Rows near named flat spaces through zero
j691j519: [ 26 -13   7  30   7  12 -20   8  23  26  -6 -12 -39  19   5 -18 -13   5
 -27 -24  24  -8  12   2  33  38   3 -24]
j691j519: [-24  19 -13   8   5 -13 -13   2   6  22 -14 -21  20  -6  13  43  31   5
  10 -25   2  -4  15 -16  33 -23  10  27]
j814j581: [-10  -2  -1  43  -3 -28 -81  34  54  38 -17  -7  -5  39  45  28   2  25
 -19 -75 -33 -19  -7  28 -38  57 -37 -17]
j298j912: [ -8 -35   7 -27 -22  11  -7  13 -13 -47  28   7  21  12 -45 -29 -10  -7
  -7 -22 -12  25  18  18 -40  24 -34 -35]
j298j912: [-21 -22 -35   6 -47  26 -38  19  26  -6 -11  -2  15 -11 -46  12   9 -30
 -15 -74 -11   8  52  16  16  47  15 -48]
j701j464: [ -1 -18 -22  21 -22  -6 -46  28 -41   7   3  -8  16  22 -18  12 -15 -13
 -41 -20 -12  18   9 -30  -3   1 -15 -11]
j900j712: [-35  -5   1 -38  23  12 -46  -3  -7  13  24  -2  50   8 -39   3  23   8
  31 -13  15  41   7  -8   4 -17 -21  72]
j814j581: [ 12  -4  29  21  19 -21  18 -14   9 -16   7 -10  -9 -11  12  -6   0  13
  -3   9  -3   6   1  23 -11 -15 -16  -2]
j691j519: [-26   7  26   3  21 -42   9  -1 -28  14   5 -31  31   0  31  42  37   7
   9 -10   6   6  24 -17  29 -50 -22  39]
j701j464: [-29  13 -15 -37 -21 -10 -13  29 -24  25  -9  19  22  31  38  26   6  -7
  13  -5 -20 -27 -21 -27 -25  12 -10   8]
j298j912: [-52 -25  34 -42   1 -22 -41  17 -20  22  24   7  60  21   5  18  28 -13
  26 -39 -10  21  28  12 -24   7 -55  40]
j298j912: [  4   4 -51  22 -47  14 -34  21  18   1 -26  22  -9   0  -7  11 -23 -18
 -23 -21 -36 -18 -14   3 -32  41  23 -47]
j691j519: [ -7  15 -18  48   0 -15 -21  -2  53  -1 -23 -28  -2 -18   7  37  22  17
  -7 -52 -16  -6  18  22  14   1  11 -13]
j814j581: [-21 -10  35  16  14 -52 -30  11 -17  15  11 -10  31  15  37  29  14   8
  -3 -18 -24  11   6  11 -32 -18 -53  26]
j900j712: [ -6  24   5 -12  19 -26  12  14  -7 -10   3 -20   2  35  40  15  12  43
   7   1  -4 -18 -29 -22 -16 -19 -25  10]
j814j581: [  6 -12 -17  56 -12  -1 -36  -3 -19  46 -19 -12   0 -26 -16  28  -1 -40
 -36 -13  10  17  39 -18  60 -13  30  10]
j298j912: [  3 -13 -43 -24 -34  45  -4  19  14 -62  11  -6  -1  15 -69 -31 -13  10
 -14 -37  -2  11   9  -3 -12  37   6 -62]
j691j519: [-22   5   0 -44  -5  -8  27  16 -50 -15  13 -13  27  22   4  13  17   2
   8   4   9  -2   7 -41  13 -28 -13   8]
j691j519: [ -5  20 -17   3  14   3 -23  -1  -8  41 -12  -1   5   4  11  20   7   2
   7  13  13  -2 -15 -30  28 -18  18  47]
j691j519: [-25   2   3  24 -14 -32   9 -15  40 -49  -6  -8  30 -45  -4  33  26   3
  13 -36 -49   8  22  57 -45 -16 -12 -23]
j701j464: [-29  14 -17   5 -33 -22  -5  18  49 -20 -23   0  12  -3  32  39  22   9
  11 -59 -50 -34   5  35 -44  30  -8 -48]
j701j464: [ 21 -11   3  19  13  -1   5   3 -44  -5  13 -31  -8  12 -21  -8  -8   4
 -34  11  30  22  16 -39  46 -30  -2   2]
j298j912: [-22  12 -29 -59   6  44 -13  16  32 -21  12 -17  12  35 -40 -14  22  38
  30 -45  27   1   0 -18  20  26   1   5]
j298j912: [  0  -4 -32  31 -23  19   3  -2  14  -9 -17 -30  -5 -29 -39  19  15 -19
 -23 -43  14   7  54  -8  66  -1  40 -35]
j701j464: [ 19   6  -1  25   5   0  16 -17  -3   7 -10   1 -17 -24   1  -1  -8 -10
  -8  28   6   0  -3  -1  18 -18  24   4]
j701j464: [ 10 -24  16 -36   2  13   5   7 -48 -18  32  14   6  26 -26 -42 -24  -5
  -6  32  12  21 -11 -16 -22   2 -26   3]
j691j519: [-25  10  25   9  22 -33   8 -16  -2  22  -3 -19  26 -23  27  41  38  -2
  21  -6   4   5  25   4  29 -43  -6  45]
j900j712: [-11 -17   5  24 -19 -31 -15   3  -7 -36   8   2  29 -17 -10  14  -3  -8
 -14 -15 -47  20   9  32 -58 -11 -31 -21]
j701j464: [ 18  26   2  52   8 -26  61 -23  25 -21 -26 -35 -30 -41  31  29  18  12
 -10   3   0 -24  16   8  40 -39  33 -30]
j900j712: [-15  -4  -7  17  -5 -32 -32  15 -11 -34  11 -13  34  11  -6  21   2  20
 -14 -22 -40  21  -8   6 -56 -19 -41  -3]
j900j712: [ 16  11 -36  15 -12  16 -25   1  50 -39  -7  18 -13   0 -22 -18 -26  26
  -3  -4 -37  -2 -45  31 -70  30   3 -30]
j814j581: [ 11  17  -3 -21  18  -2  23 -10 -15 -43  17   7   4   7  -8 -21 -14  32
  14  51 -11   9 -52  -8 -49 -33 -13  19]
j900j712: [ 11   0 -41 -19  -7  55 -24  -4  20 -18   5  16  -5  -1 -65 -35 -20   4
   5   5  10  19 -19  -3  -5  23  26   1]
j298j912: [-37  22 -55  23 -26   2 -20  -1  16   6 -31 -29  36 -40 -26  68  43 -17
   3 -54  -9   5  46 -17  57 -29  45   8]
j900j712: [ 17  22 -30  31  13   3 -43  17  35  10 -13 -18 -24  34  12   5 -10  45
 -18 -23  -3 -12 -36 -14  -7  19   0  -3]
j814j581: [-35 -22   8   4  -8 -30 -32   8 -58   9  15 -12  60  -8 -19  37  19 -28
 -10 -15 -12  40  39 -17   6 -43 -28  36]
j691j519: [ 45   6  35 -26  37  19  79 -22 -22  -8  15  -1 -52  10  13 -55 -19  16
   6  73  55 -15 -22 -23  39 -15  15   2]
j814j581: [ 18  -4 -17  28 -16  15  -8   5  52 -20 -13  -5 -31  -2 -11 -13 -11  10
 -18 -37  -9 -13   6  29  -8  45  11 -58]
j900j712: [ -7   2  -6   1 -16  -2  -4   0 -15  35 -16  21   4 -13  18  17  -2 -33
   2  13  -7 -12   2  -6   7   2  19   9]
j814j581: [-15  -5  58 -52  -4 -31  79   3 -28  -9   9  15  -1   9  65  -4  14 -12
  27  22  -2 -38   7  11 -18   1 -28 -23]
j814j581: [ 15  21 -34  -8  -9  25   3   3 -14  25 -18  19 -20   6   5  -4 -19  -9
  -2  36  10 -20 -32 -37  17   4  40   8]
j814j581: [-14 -10  -6   9 -16  -6 -19   9 -29  28  -6  -2  18  -5  -2  24   6 -30
 -13 -12   0   7  27 -18  26  -8   6   8]
j900j712: [ 21  16 -43 -27 -35  42  40   3 -26   4 -21  32 -30  -4  -6 -19 -29 -31
  -4  49  10 -32 -25 -38  18  15  59 -30]
j701j464: [-24   6 -16 -19 -28  -7 -17  23   6   3 -10  18  16  15  22  19   3  -5
   9 -23 -32 -22 -11   5 -41  27 -11 -18]
j900j712: [-27   7 -21  -1 -12 -18 -46  14 -21  15  -3  11  40   6   5  33   4  -7
   3  -4 -33  10 -17 -12 -37 -15 -15  32]
j701j464: [-13  -6  -7 -35  -4  25 -25  17  17   9   7   6   4  29 -12 -14   3   8
  12 -30  11  -4   0  -2  -1  40  -9  -2]
j701j464: [ -6 -23  -6   0 -10   2 -25  34  -7 -33  19 -40  10  42 -31  -5   6  23
 -31 -66   8  17  33 -16  12  19 -35 -41]
j298j912: [-20 -16  16 -30   3  -3 -21  19 -18   9  19  -5  22  31  -2  -2  10   3
   5 -25   9  10  14 -10  -1  12 -33  13]
j298j912: [ 15   6   5 -28   8  24  19 -19  48 -35   8  36 -19  -8 -11 -47 -21  19
  31  30 -14  -7 -46  47 -66  30   0 -10]
j691j519: [  5  -4  17  22  -2 -14  44  -5  43 -48  -3 -35 -18 -15   4   3  21  20
  -6 -46  -1 -12  39  35  15   7  -5 -61]
[-20  10 -48 -62 -18  59 -24  18  35 -13   1  14   9  25 -46 -20   5  14
  29 -34  10  -6 -13 -10  -3  49  18  -7]
j814j581
[-21   4   6 -19   2   1  -1   4  47 -16   2  -8   7   7   4   3  23  22
  24 -46  -6 -10  10  29 -13  25 -15 -13]
j701j464
[ -7   4   2   3  -2 -23  11  -8  -6 -38   7   5  22 -17  -2   8   0   7
   7  16 -34  11 -15  18 -51 -28 -17   2]
j691j519
[ 30  12 -28  34 -23 -18  12   4 -35 -29 -11  18 -14  -5  13   1 -42  -3
 -34  54 -43  -9 -51 -14 -59 -22   8 -29]
j298j912
[-10  -2  -5  50  -4 -32 -42   7  26  -3  -9 -18  15  -7   7  34  10  11
 -17 -46 -34  10  12  25 -24  -2 -20  -8]
j691j519
[ -4   1 -25  29   1  -5 -63  18   0  19  -4 -16  13  20 -11  21  -1  13
 -22 -30  -7  16  -4 -19   1   0 -10  17]
j900j712
[-34  -5 -17 -27 -21 -10 -23  10 -50  -7  11  16  57  -4 -21  23   5 -23
   8   9 -28  24  -2 -18 -35 -29 -15  30]
j900j712
[ -3 -12 -27  62 -23 -16 -74  23   9  29 -19 -11   6   5  -1  35  -6 -12
 -43 -54 -26   8  19   2  -1  21  -5 -18]
j814j581
[-25  32  10 -51  37  -1  14   9 -27  55  -1 -21  10  37  44  25  37  21
  36   9  50 -22  -6 -63  70 -28   4  70]
j701j464
[  1 -20  -1  29   3   7 -40  -5  34 -12   7 -11   6 -12 -40  -7   1   5
 -11 -39  -4  30  23  32  -5  15 -10  -6]
j701j464
[ 12  13 -12  40  14   0 -32 -13  33  28 -17   3 -13 -15   6  10  -5   6
  -3   3  -5   1 -17  13   1   1  18  22]
j691j519
[  1  -4  -9   7 -46 -12  16  26 -23  20 -25  16 -16   9  44  19 -12 -36
 -25  -9 -20 -42  10 -12  -1  31  12 -57]
j814j581
[ 27   7 -24  12  17  33  15 -32   1 -34   8  -8  -9 -33 -65 -27 -13   8
  -3  39  22  34  -9  -8  24 -36  36  18]
j814j581
[ 31  -3  10 -29  20  45   3   9  40  14   7   6 -55  47   3 -59 -20  31
   5  -5  44 -24 -22   0  17  66   2 -21]
j298j912
[-25  -3   3  38 -15 -62 -12  16 -26 -30   0 -29  41  -4  20  55  19   5
 -24 -34 -50  11  19   4 -37 -41 -41 -15]
j701j464
[-26 -29  74   9  29 -57   0  -6  18 -32  33 -28  34  -1  17   8  33  25
  12 -46 -18  27  40  61 -38 -14 -79   4]
j814j581
[-18  14 -13 -15  23   4 -52   6  -6  36   5   3  25  22  -2  12   8  16
  18   3   7  14 -26 -24  -2 -12  -9  67]
j814j581
[ 57  11 -22  41  16  19 -18   1  17   0  -6   3 -56  23  -2 -38 -48  32
 -34  34   7  -6 -57 -12 -15  18  14 -15]
j691j519
[-17 -10  -7 -21 -18  11   3   5 -18  -1   3   1  19  -5 -20   6  10 -22
   3 -13   5   7  26 -10  18   0   6  -4]
j814j581
[-47   3   2 -44  -1 -11 -40  26   2  18   8   4  43  35  18  24  26  12
  29 -41 -13  -3  -2  -4 -27  16 -37  30]
j701j464
[ 10  -3   9 -23  24  38   9  -9  39  -1  10 -11 -24  10 -25 -36   7  21
  17 -15  45   2  11   7  41  27  10   2]
j701j464
[-14 -32  48 -30  -8 -19  32 -13 -27 -33  28  26  28 -21  -6 -20  -2 -27
  17  23 -20  19  16  40 -52  -9 -36  -5]
j691j519

Rows near named flat spaces through zero
j526j788: [  2 -21  -4  -4   7 -51  22 -30 -51 -43 -21  30  23 -15 -54 -26  53  53
   4  21  36 -10 -26 -12  -5 -18   4   4]
j622j440: [ 15  35  20 -10 -16 -12   5   2  31   3  13  14  25  -9  70   6   3  18
   7 -14  21  46 -24  38 -14  32  54 -47]
j526j788: [ -4   8   8  -6  -3  -1  -8   1  12  23  10  18  11 -12  -1   9   3  25
  -2 -19 -24 -16 -12   2 -25  17 -10  11]
j833j14: [ 18  13  45   0  26  43   6   2 -24 -60 -38  21 -10  16  15 -30   4  -6
 -27  12  28  -6 -15  19  27  -7   7 -90]
j452j129: [  1   7  -8 -15  -9   6  -2  -4  -9  -1 -20 -30 -31  28   3   2  15 -27
 -19   8  34  -4  21 -18   9  -5  11  -2]
j833j14: [-46 -14  42 -41 -14  20 -44 -28  22 -26 -18 -31  -9  20  19   1  87  49
 -35  14 -15 -53   1  47 -55  22   6  16]
j833j14: [  4   8   2 -36 -37  -7  -8 -22   4 -15 -40 -33   3  29  50   4  50   3
 -35   5  27 -16 -26  -3 -18  19  20 -36]
j452j129: [ -8 -20   6  14  27 -13  10 -12 -32 -45  -4   8  -6  -3 -39 -28  13  15
  13  29  29  11  19  13  15 -27  10   7]
j526j788: [ 27  50   8  -8  -2   9   2  23  -3  20 -14  30 -24   6  16   8 -24   0
 -26 -36  12 -15 -11 -29  -9  28   6 -45]
j622j440: [ -9  -3  17  24  28 -16  -2 -28   5  26  24  32  56 -18   5 -20 -42  49
  31  -7 -36  12  19  28 -41   8 -20  26]
j526j788: [-10 -17  15 -19 -10  44 -22 -18   3 -13 -41 -39  -2  35  26  -4  19 -22
 -39  11 -23 -47  -6  -1  -4  -1 -34 -24]
j622j440: [ 28  37   0 -12  18 -30  29 -24 -62   8 -32  36 -10  17 -40 -22  11  19
 -16  -7  77  -4  19 -51  -6  -5  11 -16]
j526j788: [ -4 -11  -8   3   1 -51  13 -10 -22 -32   4  22   8 -21 -31 -12  32  47
  16  12  25   9 -14   4  -9  -5  23  14]
j833j14: [  6  -3  30  -8  27  19  17 -48 -21  41   0  27  67   0 -21 -16  10  13
   7  -2  -3   1   7   3 -11 -13 -37  10]
j833j14: [ -8  -3  -7  10  -4  -8  -8  22  15 -16  15  -5 -21 -10   5   6  -9   2
   9   2  -8   9   1  14   3   4  17   6]
j833j14: [  6  -5  -6  13   9   2  17   4   2  -1  21  -6   6  -6  -2  -1 -14 -30
  26  13  20  47  15  13  34 -20  18   4]
j833j14: [ -1   8  12  24  13   1  -6  26  20 -13  24  29  -1 -25  13  -2 -36  22
  16 -12 -28  13  -9  29  -5  13  10 -15]
j452j129: [ 28  18 -33 -15 -27 -28  21 -13  -8  50 -10  -6  24   9  12  15  -5 -21
  -3 -17  22  11 -13 -49   0   6  -3   2]
j622j440: [ -6  -4   9   4   5   5  -2   9   5 -32   5  -5 -15  -2   6  -5   9  -2
   5  14  14  17   4  25  14  -6  24 -12]
j833j14: [ -1 -23  -7  12  -1 -23  14   3  -5 -49   7  -1   8 -17  -4 -10  19   5
  21  26  19  33 -19  25  27 -17  29 -11]
j622j440: [ -4   7  -6  20 -16 -47 -15 -19  40   5  13  -9  47  -3  91 -10 -54  43
  25  -6 -29  34   1  40 -54  36  24  -6]
j622j440: [-10  -3   1  -3 -15  -2 -19   3  16 -25 -13 -23 -14  11  36  -1   2   7
 -12   6  -9 -11  -5  16 -14  14  12 -16]
j452j129: [-16  -2  48   4  48  49  -5  -1 -15 -10  10  28 -12  -4 -47 -17  11  11
  -2   6  -4 -15  30  26   6 -17 -17   7]
j452j129: [-10   5   4  -5  -7 -21  -1 -16  17   0  17 -17  11   3  31  -1  14  12
  18  12  27  40  21  34 -14   7  42  15]
j526j788: [-27 -55 -51  14 -27   3 -21  13  28   6  10 -72 -16   8   0  22 -21 -52
  11  21 -56 -13  12 -12  19 -20 -34  59]
j622j440: [  8   7 -15 -11   0 -17  10 -12 -31  28 -14  14  -3   4 -43   2  11   8
 -11 -12  13 -27   4 -48 -11  -3 -23  23]
j526j788: [ 12  -2  28  13  46  33  22   3 -37  -9   1  50   6 -15 -62 -20  -5  -2
   4   1   6  -5   1  -5  32 -28 -28 -16]
j452j129: [  0   5  -3   0   9   5  -4   9 -24 -18 -22  -1 -42  15 -26  -8  -1  -6
 -20   3  17 -27  16 -25   6  -7  -6  -5]
j622j440: [-21 -24 -59  -2 -33 -68 -11   8 -15 -27 -11 -40 -56   6 -35  10  30  13
  -3  18  21 -23  11 -38 -12  -5  19  59]
j526j788: [ 39  43   3  -5  11 -35  40 -18 -35  14  -6  43  22  -1  -2 -15  -1  13
   9 -11  76  45   1 -20   5   2  38 -34]
j452j129: [-11   5  19   0   3  -2 -11   7  12 -29   5   5 -12  -5  16  -5  14  25
   0   5   5   6  -1  33 -11  11  28 -12]
j833j14: [  1   5 -13 -11 -25 -26   1 -17  24  40  16 -11  38  -4  34  16   5   9
  13 -10  -7  20  -9   5 -25  18  10  21]
j452j129: [ -6 -15  -2  15  26  42 -10  15 -18  12  -9   3 -27   7 -51  -3 -34 -26
 -14  -5 -41 -49  21 -33  15 -20 -62  19]
j622j440: [  2   8  -3 -29 -37  20 -17  16  20  -1 -24 -27 -24  16  31  25  31 -20
 -38 -12  -9 -35 -34 -14  -2  21   0 -27]
j452j129: [ 12  35 -12 -22 -27  -1  -7   7  15  43  -9 -14 -17  19  33  23  -4 -16
 -22 -27  11  -9   2 -29 -18  27   9  -6]
j452j129: [  5   3  -6  -9  -7  -7   5  -5 -10 -10 -13 -11 -10  11   2  -2  15  -9
  -8   7  27   4   2  -9   8  -4  13  -8]
j526j788: [ 11  22   8  -6   1  12   1   2   5  32   1  15   8   1   9   7 -13  -1
  -7 -21  -7  -6  -3 -11 -10  14  -9  -9]
j622j440: [ 10  38  59 -13  42  13   5 -38 -38  10 -24  63  26   8 -16 -34  11  62
 -22 -18  23 -28  12   3 -44  15 -13 -32]
j833j14: [ -6   4   0  -2 -12   0  -6   8  25  -2  14 -19  -7   1  31   9   2  -9
   8   4   5  25   6  24   2   8  28   0]
j526j788: [ 11   7  20 -25  -4  36  -3 -29 -13  17 -42  -9  21  32  19  -6  15 -14
 -38  -5  -3 -38 -10 -20  -9   4 -36 -34]
[ -3 -11   9  14  15  22  -5   1  -4 -32 -12 -15 -11  14  11 -17 -21 -19
  -2  18  -1   3  16  15  18 -14  -4 -22]
j622j440
[  1  19  20  14  24  38  -6  36  15  21  27  34 -19 -20 -17  10 -35  -5
   3 -26 -33  -7   5   7   7   8 -15  -3]
j526j788
[  2  13 -18  -6  -5 -49 -10 -32 -42 -14 -55  -8 -22  37  -1 -26  -7  40
 -32   1  29 -48  23 -48 -50  14  -8   0]
j622j440
[ 19  18 -27  -1 -16 -36   2 -21 -18  13 -37 -14   4  29  33 -11 -34   2
 -16  -8  18 -10   7 -42 -25  15  -4 -18]
j622j440
[  7   3  13  15  31  22  16  -6  -5  31  25  20  25  -9 -20  -7 -31 -18
  24  -2  -2  30  26   7  18 -18 -15  13]
j833j14
[  9  18  32  -5  14  27   2  -9   5  17   1  25  28  -2  17  -5  -6   9
  -5 -14  -9   1  -8  16  -9  10  -9 -28]
j622j440
[ 22 -15 -45   2 -17 -42  31 -23 -28  13 -14 -15  30   6 -12  -3  -3 -25
  13  12  29  22  -9 -44  22 -22  -7  11]
j452j129
[  2  29  14 -15   6   7  -1  -5  -1  28   3   8 -11  10   0   4   7   4
  -9 -14  24   1  23  -4 -15  11  12   5]
j452j129
[  0  -3  21   0  -8   6  -7  21  15 -49  -4  23   4 -22  20  -1  22  30
  -8  -2 -21 -10 -56  32   1  16  14 -49]
j452j129
[ -7 -57   2  -3  16  64   4   1 -47 -76 -53 -46 -44  34 -58 -20  41 -73
 -34  53  15 -41   1 -20  79 -64 -42 -26]
j452j129
[ 25  -9   0  21  21   1  42  -7 -15 -15  18  10  37 -12  -2 -17 -17 -38
  39  24  41  78   2  19  60 -37  23 -25]
j833j14
[ 29   0 -48   9 -21 -42  20  15 -30 -15 -28   4 -15   0 -15   1 -18 -15
  -8  -4  18  -9 -32 -61  22  -6  -5 -21]
j833j14
[ 33  17  11 -18  -9  -8  17 -32 -27   0 -48  25  48  13  27 -16  11  19
 -28 -12  15 -20 -47 -26 -14  13 -17 -65]
j833j14
[ -6  -5  34 -17  -3  72  -9  39  20 -57  -6 -22 -50   7  12  12  49 -49
 -26  18  14   1 -23  39  57 -11  27 -57]
j622j440
[-14  -1 -24  -5 -18 -58  -3  10 -10 -55  -4 -19 -53   1 -10  -2  42  26
   3  22  57  14   9   4  -4   1  63  15]
j622j440
[  5 -14  -6  -5 -17 -10  12 -14  12   2   8 -12  40  -7  24   5  16  -8
  15  10   1  29 -24  16  11  -5  10  -5]
j452j129
[ 10  14   4  -4   3  -6  10   1 -12 -14  -7   6 -10   5   2  -6   8  -2
  -3   3  35  15   3  -1   9  -1  23 -20]
j622j440
[  5  27  51 -30  15  51   2  -1  -3   6  -6  26  -4   4  -7   2  46   1
 -25 -11  23 -11  -8  16   5   6   7 -35]
j452j129
